Below is a small trained network, with its code and all its weights. Each question gives an input and a target symbol and asks what happens when units are switched off, that is, made to give their printed mean instead of their output.

import numpy as np


def w(rows, s, z=0):
    codes = np.array(rows[::2]) - 128.0
    scale = np.full(codes.shape[1], s)
    scale[-1] = z or s
    return codes * scale


def norm(h):
    return h / np.sqrt((h * h).mean(-1, keepdims=True) + 1e-5)


def softmax(a):
    e = np.exp(a - a.max(-1, keepdims=True))
    return e / e.sum(-1, keepdims=True)


def log_softmax(a):
    a = a - a.max(-1, keepdims=True)
    return a - np.log(np.exp(a).sum(-1, keepdims=True))


def net(x, mask):
    ids = ['ΘΨδεστω'.index(c) for c in x.split()]
    T = len(ids)
    res = E[ids] + P[:T]
    u = 0
    for l in range(2):
        r = norm(res)
        for j in range(3):
            rows = slice(2 * j, 2 * j + 2)
            q, k, v = (r @ M[l][rows].T for M in (Q, K, V))
            z = softmax(np.where(np.tri(T) > 0, q @ k.T / 2**0.5, -1e9)) @ v
            o = O[l][rows]
            res = res + np.where(mask[u + j], z, o[:, -1]) @ o[:, :-1]
        u += 3
    return log_softmax(norm(res)[-1] @ U[:, :-1].T + U[:, -1])


Q, K, V, O = {}, {}, {}, {}
E = w([
[129,189,106,143,253,189],'Θ',
[49,211,148,47,158,54],'Ψ',
[115,139,136,143,252,191],'δ',
[135,128,156,219,77,171],'ε',
[135,84,156,133,129,201],'σ',
[225,126,201,146,239,163],'τ',
[93,138,96,150,101,236],'ω',
],0.013)
P = w([
[173,133,148,49,35,49],'0',
[58,2,192,183,141,151],'1',
[76,79,165,139,149,126],'2',
[78,97,171,120,152,157],'3',
[72,117,186,116,149,167],'4',
[73,129,204,116,146,175],'5',
[76,136,207,115,140,184],'6',
[89,139,206,118,129,189],'7',
[95,138,190,109,119,186],'8',
[113,142,184,107,108,207],'9',
[122,140,166,92,113,210],'10',
[129,147,163,83,112,201],'11',
[136,157,146,59,107,221],'12',
[174,151,101,36,112,202],'13',
],0.0088)
Q[0] = w([
[52,150,120,140,174,111],'0.h1',
[180,168,64,134,40,95],'0.h1',
[124,83,51,249,84,141],'0.h2',
[254,201,74,233,143,217],'0.h2',
[201,100,209,138,149,152],'0.h3',
[97,68,166,35,119,205],'0.h3',
],0.0084)
K[0] = w([
[130,33,107,39,105,111],'0.h1',
[131,71,89,198,128,161],'0.h1',
[144,64,133,152,128,89],'0.h2',
[101,127,11,107,119,89],'0.h2',
[95,157,155,81,69,112],'0.h3',
[130,162,122,99,145,89],'0.h3',
],0.012)
V[0] = w([
[41,119,206,123,99,177],'0.h1',
[254,41,74,72,143,45],'0.h1',
[181,140,68,117,95,152],'0.h2',
[114,143,182,158,156,235],'0.h2',
[153,166,92,37,150,195],'0.h3',
[70,115,168,76,171,20],'0.h3',
],0.0084)
O[0] = w([
[112,85,138,1,146,187,222],'0.h1',
[196,123,60,222,49,167,19],'0.h1',
[116,182,197,139,147,184,49],'0.h2',
[176,22,144,144,160,132,237],'0.h2',
[86,80,192,152,142,113,192],'0.h3',
[171,116,118,68,145,67,254],'0.h3',
],0.011,0.0073)
Q[1] = w([
[187,140,148,77,156,235],'1.h1',
[120,143,46,60,232,164],'1.h1',
[91,86,195,135,199,249],'1.h2',
[183,173,128,66,153,132],'1.h2',
[217,150,142,162,246,91],'1.h3',
[95,88,87,168,82,32],'1.h3',
],0.012)
K[1] = w([
[113,154,166,137,96,102],'1.h1',
[111,167,180,139,56,113],'1.h1',
[130,192,118,101,91,77],'1.h2',
[165,163,130,203,64,152],'1.h2',
[2,85,76,47,150,66],'1.h3',
[208,104,96,156,134,108],'1.h3',
],0.015)
V[1] = w([
[154,14,172,76,155,211],'1.h1',
[151,6,175,86,183,55],'1.h1',
[149,197,169,212,109,192],'1.h2',
[50,147,231,101,120,115],'1.h2',
[132,192,66,32,153,150],'1.h3',
[131,2,53,139,79,134],'1.h3',
],0.0095)
O[1] = w([
[238,158,4,188,191,179,202],'1.h1',
[180,214,119,81,144,158,254],'1.h1',
[166,84,111,72,189,9,47],'1.h2',
[43,149,21,107,120,114,211],'1.h2',
[218,20,93,218,191,195,170],'1.h3',
[74,107,141,70,2,109,131],'1.h3',
],0.0098,0.0063)
U = w([
[95,210,106,72,145,27,194],'Θ',
[73,108,162,101,73,182,47],'Ψ',
[180,225,141,135,99,151,217],'δ',
[78,64,122,200,158,92,159],'ε',
[201,39,72,110,80,148,3],'σ',
[226,155,255,177,121,104,170],'τ',
[58,139,87,213,210,135,118],'ω',
],0.013,0.0051)

Each question gives the input, a string of symbols that net reads in full, and the target symbol t.
The units are the heads (2 rows each of Q, K, V and O). Each row of codes is followed by its name. A weight is (code - 128) times the scale printed after its matrix; where a second scale follows, it is the last column's (O and U).
mask holds one flag per head, layer by layer. A switched-off head (its flag False) gives its mean, the last column of its rows in O, instead of its output. The means were averaged over made-up inputs and are rounded, as every weight is.
A unit's drop is (log p(t) with every unit on - log p(t) with that unit switched off) / (log p(t) with every unit on - log p(t) with every unit switched off).
The circuit of an input: a set's keep is (log p(t) with only the set's units on - log p(t) with every unit switched off) / (log p(t) with every unit on - log p(t) with every unit switched off). Starting from all 6 units, units are removed one at a time, each time the one whose removal leaves the highest keep (on an exact tie, the one counted first), for as long as the keep stays at least 0.8.
circuit, biggest first: the units of the circuit, biggest drop first
unit that matters most: the unit with the biggest drop
which heads matter: for each layer, one digit per head in row order, 1 if its drop is at least 0.15 and else 0, layers parted by /
drop when u is switched off: that unit's drop, to one decimal
input Ψ Θ ω, target Ψ: unit that matters most => 1.h1
input ε Θ Ψ Θ σ τ Ψ Θ, target ε: circuit, biggest first => [0.h3 1.h1 0.h2]
input ε Θ ω Ψ Ψ ε σ ε, target ε: circuit, biggest first => [0.h2 0.h3 1.h1 0.h1]
input Ψ Ψ Θ Θ τ Θ ε τ Θ Θ σ δ, target Ψ: circuit, biggest first => [1.h1 0.h2 0.h1]
input ε ε Θ Ψ σ Θ Θ ω τ Ψ, target ε: which heads matter => 011 / 100
input Ψ τ τ Ψ σ δ, target Ψ: circuit, biggest first => [0.h2 1.h1 0.h1 1.h2]
input Θ ε Ψ Θ τ ω ε σ σ τ Ψ τ, target Θ: circuit, biggest first => [0.h1 0.h3 0.h2 1.h2]
input Θ τ Ψ δ σ τ, target Θ: circuit, biggest first => [0.h3 0.h2 0.h1 1.h2]
input δ ω Ψ Ψ σ Ψ Ψ Θ Θ δ, target δ: which heads matter => 000 / 110
input ω Ψ Ψ σ ω ω, target ω: which heads matter => 010 / 111
input σ Ψ Θ Ψ τ ε δ, target σ: circuit, biggest first => [0.h1 0.h3 0.h2 1.h1]
input τ δ Ψ Ψ δ Θ, target τ: circuit, biggest first => [0.h1 1.h2]
input Ψ τ ω Ψ σ Ψ τ, target Ψ: circuit, biggest first => [0.h2 1.h1 1.h2]
input σ δ Θ ω δ Θ σ δ, target σ: circuit, biggest first => [0.h1 1.h3]
input Θ Ψ Θ σ ε, target δ: which heads matter => 000 / 100
input Θ Θ τ Ψ ω Ψ Ψ ε, target Θ: unit that matters most => 0.h1
input Ψ Θ σ τ Ψ Ψ Θ Θ δ Θ δ Ψ, target Ψ: which heads matter => 110 / 110
input σ ω σ ε Ψ ε ω, target σ: which heads matter => 111 / 110
input Θ Θ Ψ Ψ ε, target Θ: which heads matter => 111 / 000
input δ Θ Ψ δ Ψ δ Ψ ω Ψ Θ σ ω, target δ: circuit, biggest first => [1.h1]
input δ Ψ Ψ Θ ε ε Ψ ε δ ω Ψ, target δ: which heads matter => 000 / 110
input Θ Θ σ Ψ Ψ δ ε δ, target Θ: circuit, biggest first => [0.h1 0.h2 0.h3 1.h2]
input δ δ Ψ σ σ Ψ ω δ Θ Θ, target δ: which heads matter => 010 / 110
input σ Θ Θ τ, target σ: circuit, biggest first => [0.h2 0.h1 1.h3]
input ε Ψ Θ ε Ψ Θ Θ Θ, target ε: circuit, biggest first => [0.h3 0.h2 1.h1]
input σ Θ Θ ω Ψ σ Ψ Θ Ψ ω σ Ψ, target σ: which heads matter => 110 / 100
input τ σ Ψ δ Ψ Ψ Ψ Ψ Ψ, target τ: unit that matters most => 0.h1
input ω Ψ Θ δ ε σ ε δ Ψ Ψ Ψ Ψ Θ Θ, target ω: drop when 1.h1 is switched off => 0.3
input Ψ σ Θ τ ε ε, target δ: drop when 0.h1 is switched off => 0.1
input Ψ ε ε Θ ε δ ω δ ε Ψ τ δ δ Θ, target Ψ: drop when 0.h1 is switched off => 0.6
